Here is a tiny trained network, its code and every weight. The questions are about switching its units off for an input and a class, where a switched-off unit gives its printed mean instead of its output.

import numpy as np


def w(rows, s, z=0):
    codes = np.array(rows[::2]) - 128.0
    scale = np.full(codes.shape[1], s)
    scale[-1] = z or s
    return codes * scale


def f(y):
    return np.maximum(y, 0)


def log_softmax(a):
    a = a - a.max(-1, keepdims=True)
    return a - np.log(np.exp(a).sum(-1, keepdims=True))


def net(x, mask):
    res = np.array(x, float).reshape(1, 8) / 4 @ E
    y = f(res @ A[0][:, :-1].T + A[0][:, -1])
    res = res + np.where(mask, y, B[0][:, -1]) @ B[0][:, :-1]
    return log_softmax(res[-1] @ U[:, :-1].T + U[:, -1])


A, B = {}, {}
E = w([
[122,149,156,106,119],'x0',
[33,153,49,72,251],'x1',
[118,139,142,108,113],'x2',
[127,130,134,138,133],'x3',
[33,254,11,172,33],'x4',
[121,117,122,131,122],'x5',
[111,69,106,135,100],'x6',
[118,157,155,142,147],'x7',
],0.007)
A[0] = w([
[121,140,83,144,91,51],'n1',
[191,154,132,138,93,64],'n2',
[104,172,129,154,164,60],'n3',
[66,144,78,150,82,29],'n4',
[117,38,161,67,152,110],'n5',
[100,133,156,43,94,171],'n6',
[59,107,45,33,183,118],'n7',
[137,145,166,175,77,135],'n8',
[141,7,112,85,104,234],'n9',
[120,130,79,127,89,149],'n10',
[152,63,134,114,136,92],'n11',
[89,139,125,152,112,83],'n12',
[96,157,87,86,82,21],'n13',
[102,179,77,171,82,58],'n14',
[154,82,149,95,182,142],'n15',
[80,178,69,112,91,2],'n16',
[177,87,166,215,52,99],'n17',
[188,145,109,173,100,53],'n18',
[87,116,101,118,174,38],'n19',
[126,75,143,150,60,158],'n20',
[88,190,121,87,91,26],'n21',
],0.012,0.0034)
B[0] = w([
[208,167,190,173,4,169],'n1',
[183,16,82,14,162,167],'n2',
[51,94,107,59,73,158],'n3',
[125,168,224,153,75,201],'n4',
[144,185,188,149,55,213],'n5',
[47,184,97,146,227,156],'n6',
[61,86,71,30,194,254],'n7',
[20,82,3,95,141,189],'n8',
[110,233,92,180,110,223],'n9',
[103,176,195,254,144,181],'n10',
[139,149,153,198,64,180],'n11',
[113,121,200,104,189,158],'n12',
[155,167,204,138,52,176],'n13',
[118,116,216,180,69,215],'n14',
[156,180,225,253,31,208],'n15',
[101,87,201,153,123,206],'n16',
[20,79,31,100,188,229],'n17',
[102,69,64,50,148,164],'n18',
[122,25,132,58,157,173],'n19',
[137,137,63,75,184,188],'n20',
[159,138,196,102,174,180],'n21',
],0.0052,0.0093)
U = w([
[219,130,201,208,42,72],'0',
[167,166,76,167,118,235],'1',
[146,1,71,84,115,3],'2',
],0.006,0.0031)

Each question gives the input, the list of numbers given to net, and the class t.
The units are the neurons (one row each of A and B). Each row of codes is followed by its name. A weight is (code - 128) times the scale printed after its matrix; where a second scale follows, it is the last column's (A, B and U).
mask holds one flag per neuron, in row order. A switched-off neuron (its flag False) gives its mean, the last column of its row in B, instead of its output. The means were averaged over made-up inputs and are rounded, as every weight is.
A unit's drop is (log p(t) with every unit on - log p(t) with that unit switched off) / (log p(t) with every unit on - log p(t) with every unit switched off).
The circuit of an input: a set's keep is (log p(t) with only the set's units on - log p(t) with every unit switched off) / (log p(t) with every unit on - log p(t) with every unit switched off). Starting from the 12 units with the biggest drops (on a tie, the unit counted first), units are removed one at a time, each time the one whose removal leaves the highest keep (on an exact tie, the one counted first), for as long as the keep stays at least 0.8.
units of the circuit, in order: the units of the circuit, biggest drop first
k most important neurons: the k neurons with the biggest drops, biggest first
drop of u: that unit's drop, to one decimal
input [-4,-8,-7,7,-6,0,-1,-7], class 2: units of the circuit, in order => (n17)
input [-8,8,2,6,1,6,-2,0], class 2: units of the circuit, in order => (n7, n19)
input [5,-8,5,-3,6,2,-7,-6], class 2: units of the circuit, in order => (n8, n2)
input [-4,6,-4,2,3,-6,0,1], class 2: units of the circuit, in order => (n7, n19)
input [7,8,-2,-5,3,-5,4,4], class 2: units of the circuit, in order => (n7, n19)
input [-1,-6,0,0,-3,6,0,-2], class 2: 2 most important neurons => (n17, n2)
input [4,3,7,-7,-5,-4,7,-1], class 0: 2 most important neurons => (n15, n5)
input [2,-4,-3,6,-2,7,8,-7], class 1: 2 most important neurons => (n9, n7)
input [-6,-5,-7,-2,3,-8,6,2], class 2: drop of n17 => 0.3
input [5,7,-1,-1,-6,-3,7,-7], class 1: drop of n9 => 0.4
input [-3,-8,-4,-6,1,-1,-8,5], class 2: drop of n20 => 0.0
